Here is a tiny trained network, its code and every weight. The questions are about switching its units off for an input and a class, where a switched-off unit gives its printed mean instead of its output.

import numpy as np


def w(rows, s, z=0):
    codes = np.array(rows[::2]) - 128.0
    scale = np.full(codes.shape[1], s)
    scale[-1] = z or s
    return codes * scale


def norm(h):
    return h / np.sqrt((h * h).mean(-1, keepdims=True) + 1e-5)


def f(y):
    return np.maximum(y, 0)


def log_softmax(a):
    a = a - a.max(-1, keepdims=True)
    return a - np.log(np.exp(a).sum(-1, keepdims=True))


def net(x, mask):
    res = np.array(x, float).reshape(1, 4) / 4 @ E
    u = 0
    for l in range(2):
        y = f(norm(res) @ A[l][:, :-1].T + A[l][:, -1])
        res = res + np.where(mask[u : u + 6], y, B[l][:, -1]) @ B[l][:, :-1]
        u += 6
    return log_softmax(norm(res)[-1] @ U[:, :-1].T + U[:, -1])


A, B = {}, {}
E = w([
[188,194,30,46,6,218,91,13,195],'x0',
[165,72,92,12,125,191,173,131,40],'x1',
[55,179,194,110,170,176,157,145,153],'x2',
[232,255,108,189,68,87,125,72,29],'x3',
],0.0054)
A[0] = w([
[155,106,115,93,70,184,124,64,197,121],'L0N1',
[233,172,72,134,65,124,151,128,97,5],'L0N2',
[220,201,76,249,74,54,64,99,106,124],'L0N3',
[176,156,1,126,41,54,93,34,97,26],'L0N4',
[187,207,73,33,20,178,81,24,131,10],'L0N5',
[154,181,143,74,103,200,196,115,115,139],'L0N6',
],0.0072,0.0024)
B[0] = w([
[81,116,137,123,157,160,146,158,96,199],'L0N1',
[174,153,158,79,150,131,79,167,228,188],'L0N2',
[98,124,83,162,143,115,123,172,53,235],'L0N3',
[153,135,147,68,129,108,87,110,101,216],'L0N4',
[113,124,115,176,41,118,246,75,81,254],'L0N5',
[123,160,84,184,141,118,66,102,55,183],'L0N6',
],0.012,0.009)
A[1] = w([
[43,109,91,78,102,254,157,112,154,79],'L1N1',
[178,144,105,142,151,134,54,127,107,170],'L1N2',
[219,168,95,42,48,210,165,54,133,43],'L1N3',
[165,119,109,209,107,93,157,170,109,78],'L1N4',
[36,193,162,140,162,159,40,126,152,2],'L1N5',
[142,162,177,228,153,84,118,159,148,110],'L1N6',
],0.0088,0.0031)
B[1] = w([
[197,131,50,74,154,196,84,72,164,253],'L1N1',
[138,142,6,90,144,175,102,108,150,188],'L1N2',
[52,160,125,205,177,129,254,74,111,254],'L1N3',
[92,111,94,164,128,218,154,57,120,235],'L1N4',
[119,124,179,118,122,100,167,50,205,186],'L1N5',
[143,169,183,125,14,121,190,72,175,234],'L1N6',
],0.0087,0.0051)
U = w([
[99,141,98,185,106,131,197,109,73,196],'0',
[117,143,214,148,102,101,158,99,207,92],'1',
[135,101,102,54,171,196,118,126,171,189],'2',
[155,140,172,115,129,124,117,177,161,2],'3',
[182,166,86,121,139,112,3,166,87,116],'4',
[144,75,164,101,147,121,136,217,110,60],'5',
],0.019,0.0039)

Each question gives the input, the list of numbers given to net, and the class t.
The units are the neurons (one row each of A and B). Each row of codes is followed by its name. A weight is (code - 128) times the scale printed after its matrix; where a second scale follows, it is the last column's (A, B and U).
mask holds one flag per neuron, layer by layer. A switched-off neuron (its flag False) gives its mean, the last column of its row in B, instead of its output. The means were averaged over made-up inputs and are rounded, as every weight is.
A unit's drop is (log p(t) with every unit on - log p(t) with that unit switched off) / (log p(t) with every unit on - log p(t) with every unit switched off).
The circuit of an input: a set's keep is (log p(t) with only the set's units on - log p(t) with every unit switched off) / (log p(t) with every unit on - log p(t) with every unit switched off). Starting from all 12 units, units are removed one at a time, each time the one whose removal leaves the highest keep (on an exact tie, the one counted first), for as long as the keep stays at least 0.8.
circuit, biggest first: the units of the circuit, biggest drop first
top k neurons: the k neurons with the biggest drops, biggest first
top k neurons in layer l: the k neurons of layer l with the biggest drops, biggest first
drop of u: that unit's drop, to one decimal
input [2,-8,-5,3], class 4: top 2 neurons in layer 0 -> (L0N4; L0N3)
input [3,-6,-7,3], class 4: circuit, biggest first -> (L0N4)
input [1,-4,1,-4], class 1: top 2 neurons -> (L1N5; L0N5)
input [1,-1,-8,2], class 4: top 3 neurons -> (L0N3; L0N4; L0N2)
input [1,-3,2,-2], class 1: circuit, biggest first -> (L1N5; L0N5)
input [-5,0,-1,-8], class 5: circuit, biggest first -> (L0N5; L1N1)
input [5,-4,1,-4], class 2: top 2 neurons -> (L1N1; L0N1)
input [-6,0,-6,-4], class 1: top 3 neurons -> (L0N3; L0N5; L0N4)
input [2,6,-7,-5], class 2: top 2 neurons -> (L1N1; L0N1)
input [-3,7,1,-3], class 2: top 2 neurons -> (L0N5; L0N3)
input [3,-8,3,-4], class 1: top 2 neurons -> (L1N5; L0N5)
input [-1,2,4,-1], class 2: top 2 neurons -> (L0N5; L0N3)
input [-5,8,-3,2], class 5: top 2 neurons in layer 0 -> (L0N5; L0N6)
input [6,-7,8,-3], class 2: circuit, biggest first -> (L1N1)
input [3,-7,6,-7], class 2: top 2 neurons -> (L1N1; L0N6)
input [-4,-4,-7,4], class 4: top 2 neurons in layer 0 -> (L0N5; L0N4)
input [1,-5,-7,-5], class 2: top 2 neurons -> (L0N5; L1N3)
input [-8,0,-6,-5], class 1: top 4 neurons in layer 0 -> (L0N3; L0N5; L0N4; L0N1)
input [5,-6,3,-6], class 2: drop of L1N1 -> 0.4
input [-6,-7,3,0], class 1: drop of L0N5 -> 0.2
input [-8,6,3,-1], class 5: top neuron in layer 1 -> (L1N3)
input [-7,5,-4,-6], class 5: drop of L0N5 -> 0.6
